Here is a tiny trained network, its code and every weight. The questions are about switching its units off for an input and a target symbol, where a switched-off unit gives its printed mean instead of its output.

import numpy as np


def w(rows, s, z=0):
    codes = np.array(rows[::2]) - 128.0
    scale = np.full(codes.shape[1], s)
    scale[-1] = z or s
    return codes * scale


def norm(h):
    return h / np.sqrt((h * h).mean(-1, keepdims=True) + 1e-5)


def f(y):
    return y / 2 * (1 + np.tanh(0.7978845608 * (y + 0.044715 * y**3)))


def softmax(a):
    e = np.exp(a - a.max(-1, keepdims=True))
    return e / e.sum(-1, keepdims=True)


def log_softmax(a):
    a = a - a.max(-1, keepdims=True)
    return a - np.log(np.exp(a).sum(-1, keepdims=True))


def net(x, mask):
    ids = ['αβδλξφω'.index(c) for c in x.split()]
    T = len(ids)
    res = E[ids] + P[:T]
    u = 0
    for l in range(2):
        r = norm(res)
        for j in range(3):
            rows = slice(3 * j, 3 * j + 3)
            q, k, v = (r @ M[l][rows].T for M in (Q, K, V))
            z = softmax(np.where(np.tri(T) > 0, q @ k.T / 3**0.5, -1e9)) @ v
            o = O[l][rows]
            res = res + np.where(mask[u + j], z, o[:, -1]) @ o[:, :-1]
        u += 3
        y = f(norm(res) @ A[l][:, :-1].T + A[l][:, -1])
        res = res + np.where(mask[u : u + 4], y, B[l][:, -1]) @ B[l][:, :-1]
        u += 4
    return log_softmax(norm(res)[-1] @ U[:, :-1].T + U[:, -1])


Q, K, V, O, A, B = {}, {}, {}, {}, {}, {}
E = w([
[213,102,56,156],'α',
[157,123,145,155],'β',
[106,250,155,109],'δ',
[146,163,156,190],'λ',
[71,13,163,120],'ξ',
[129,163,110,171],'φ',
[168,225,168,74],'ω',
],0.017)
P = w([
[65,57,137,88],'0',
[131,101,131,219],'1',
[134,132,110,233],'2',
[152,144,115,238],'3',
[164,154,112,254],'4',
[174,151,114,248],'5',
[182,159,123,244],'6',
[191,159,118,251],'7',
[190,167,132,242],'8',
[207,167,143,239],'9',
],0.0048)
Q[0] = w([
[224,150,79,123],'0.h0',
[102,130,193,135],'0.h0',
[168,112,80,143],'0.h0',
[161,122,175,192],'0.h1',
[88,141,250,212],'0.h1',
[52,111,134,63],'0.h1',
[160,164,128,134],'0.h2',
[134,149,125,65],'0.h2',
[127,207,148,95],'0.h2',
],0.015)
K[0] = w([
[153,108,31,110],'0.h0',
[111,56,193,105],'0.h0',
[109,136,104,98],'0.h0',
[101,87,70,137],'0.h1',
[183,113,6,94],'0.h1',
[166,171,159,164],'0.h1',
[107,91,193,139],'0.h2',
[78,138,151,78],'0.h2',
[112,203,170,73],'0.h2',
],0.016)
V[0] = w([
[100,236,108,87],'0.h0',
[147,100,132,156],'0.h0',
[172,142,90,53],'0.h0',
[118,99,62,129],'0.h1',
[144,147,171,186],'0.h1',
[255,151,93,87],'0.h1',
[70,249,159,18],'0.h2',
[87,103,158,130],'0.h2',
[99,95,141,110],'0.h2',
],0.0093)
O[0] = w([
[99,157,166,70,51],'0.h0',
[91,146,206,154,172],'0.h0',
[88,115,76,182,109],'0.h0',
[236,152,101,92,160],'0.h1',
[89,117,94,233,155],'0.h1',
[189,77,9,168,185],'0.h1',
[117,48,99,183,2],'0.h2',
[159,64,140,84,100],'0.h2',
[106,3,158,99,89],'0.h2',
],0.0058,0.0093)
A[0] = w([
[104,11,149,114,50],'0.n0',
[70,78,172,104,4],'0.n1',
[136,138,219,104,187],'0.n2',
[119,129,162,89,37],'0.n3',
],0.012,0.0025)
B[0] = w([
[191,47,137,204,177],'0.n0',
[106,57,152,228,127],'0.n1',
[173,72,88,102,251],'0.n2',
[83,164,254,119,50],'0.n3',
],0.0085,0.0015)
Q[1] = w([
[247,89,156,145],'1.h0',
[34,106,201,87],'1.h0',
[98,63,142,32],'1.h0',
[111,132,232,107],'1.h1',
[230,107,78,123],'1.h1',
[70,120,166,42],'1.h1',
[198,155,108,188],'1.h2',
[119,155,83,148],'1.h2',
[77,90,174,38],'1.h2',
],0.014)
K[1] = w([
[98,149,169,64],'1.h0',
[204,138,108,186],'1.h0',
[149,173,125,153],'1.h0',
[140,209,124,64],'1.h1',
[178,58,153,194],'1.h1',
[74,170,152,143],'1.h1',
[103,59,141,143],'1.h2',
[113,100,142,93],'1.h2',
[151,252,117,169],'1.h2',
],0.017)
V[1] = w([
[41,146,161,21],'1.h0',
[187,183,85,25],'1.h0',
[136,236,185,75],'1.h0',
[165,15,170,147],'1.h1',
[169,208,62,139],'1.h1',
[99,176,160,143],'1.h1',
[66,84,138,95],'1.h2',
[60,70,167,151],'1.h2',
[157,230,251,155],'1.h2',
],0.011)
O[1] = w([
[118,207,223,68,24],'1.h0',
[167,219,152,62,155],'1.h0',
[162,141,199,167,111],'1.h0',
[115,198,144,219,253],'1.h1',
[4,51,164,56,181],'1.h1',
[157,98,100,94,63],'1.h1',
[1,116,182,89,83],'1.h2',
[18,112,151,220,109],'1.h2',
[163,9,173,179,84],'1.h2',
],0.0091,0.0064)
A[1] = w([
[185,137,115,220,182],'1.n0',
[20,89,120,38,140],'1.n1',
[197,117,190,80,7],'1.n2',
[254,136,11,50,66],'1.n3',
],0.0091,0.0022)
B[1] = w([
[91,228,142,124,254],'1.n0',
[165,229,110,112,147],'1.n1',
[187,100,114,17,124],'1.n2',
[34,5,101,147,232],'1.n3',
],0.013,0.0075)
U = w([
[101,99,18,122,224],'α',
[234,233,73,216,157],'β',
[19,148,227,122,55],'δ',
[151,46,192,254,1],'λ',
[101,159,142,155,46],'ξ',
[227,134,182,96,218],'φ',
[92,222,90,28,107],'ω',
],0.0099,0.0026)

Each question gives the input, a string of symbols that net reads in full, and the target symbol t.
The units are the heads (3 rows each of Q, K, V and O) and the neurons (one row each of A and B). Each row of codes is followed by its name. A weight is (code - 128) times the scale printed after its matrix; where a second scale follows, it is the last column's (O, A, B and U).
mask holds one flag per unit, layer by layer, with each layer's heads first. A switched-off unit (its flag False) gives its mean, the last column of its rows in O or B, instead of its output. The means were averaged over made-up inputs and are rounded, as every weight is.
A unit's drop is (log p(t) with every unit on - log p(t) with that unit switched off) / (log p(t) with every unit on - log p(t) with every unit switched off).
The circuit of an input: a set's keep is (log p(t) with only the set's units on - log p(t) with every unit switched off) / (log p(t) with every unit on - log p(t) with every unit switched off). Starting from the 12 units with the biggest drops (on a tie, the unit counted first), units are removed one at a time, each time the one whose removal leaves the highest keep (on an exact tie, the one counted first), for as long as the keep stays at least 0.8.
units of the circuit, in order: the units of the circuit, biggest drop first
k most important neurons: the k neurons with the biggest drops, biggest first
heads that matter: for each layer, one digit per head in row order, 1 if its drop is at least 0.15 and else 0, layers parted by /
input δ α β β α λ ω ω, target δ: units of the circuit, in order	(0.h2, 0.h0, 1.h0, 1.h1)
input ω φ λ ω, target ω: units of the circuit, in order	(1.h1)
input δ ω ω φ φ α, target δ: units of the circuit, in order	(0.h1, 1.h0, 1.h1)
input λ ω φ, target λ: units of the circuit, in order	(1.h2, 0.h1)
input φ δ β α α λ δ, target φ: heads that matter	110 / 111
input β α λ ξ β ξ, target β: heads that matter	001 / 010
input ω δ β λ φ α β β, target ω: units of the circuit, in order	(0.h0, 0.h2, 1.h1, 1.h0)
input δ β ω, target δ: heads that matter	111 / 001
input ξ β ω φ β β φ β δ, target α: 3 most important neurons	(0.n0, 0.n1, 1.n0)
input β β β ξ φ φ, target ω: heads that matter	011 / 011
input β δ ξ ω φ, target ω: heads that matter	111 / 011
input λ β α ω ω δ β ω λ, target λ: units of the circuit, in order	(0.h1, 1.h2, 0.h2)
input λ δ α β, target λ: heads that matter	011 / 000
input λ α α ω α, target λ: heads that matter	010 / 001
input δ β β β α β δ, target δ: heads that matter	111 / 111
input β α ω δ ξ, target β: heads that matter	000 / 010
input α λ λ ω β λ, target α: heads that matter	000 / 010
input λ α β β δ, target λ: units of the circuit, in order	(0.h2, 1.h2, 0.h1)
input α β λ λ δ α β δ, target α: most important neuron	(1.n3)
input ω β ω β β α, target ω: units of the circuit, in order	(0.h0, 0.h2, 1.h0, 1.h1)
input δ λ δ, target δ: most important neuron	(0.n1)
input ω ω β β α β β φ β λ, target ω: heads that matter	111 / 010
input φ ξ λ β, target φ: heads that matter	110 / 000
input α δ α λ φ λ, target α: heads that matter	001 / 010
input β δ λ ξ, target λ: heads that matter	010 / 000
input α ω α λ λ φ, target α: heads that matter	000 / 010
input λ β β φ α φ α β β, target λ: units of the circuit, in order	(0.h1, 1.h2, 0.h2)
input α φ ω δ δ φ β ω, target α: most important neuron	(1.n3)
input λ φ δ δ, target λ: units of the circuit, in order	(1.h2, 0.h1)
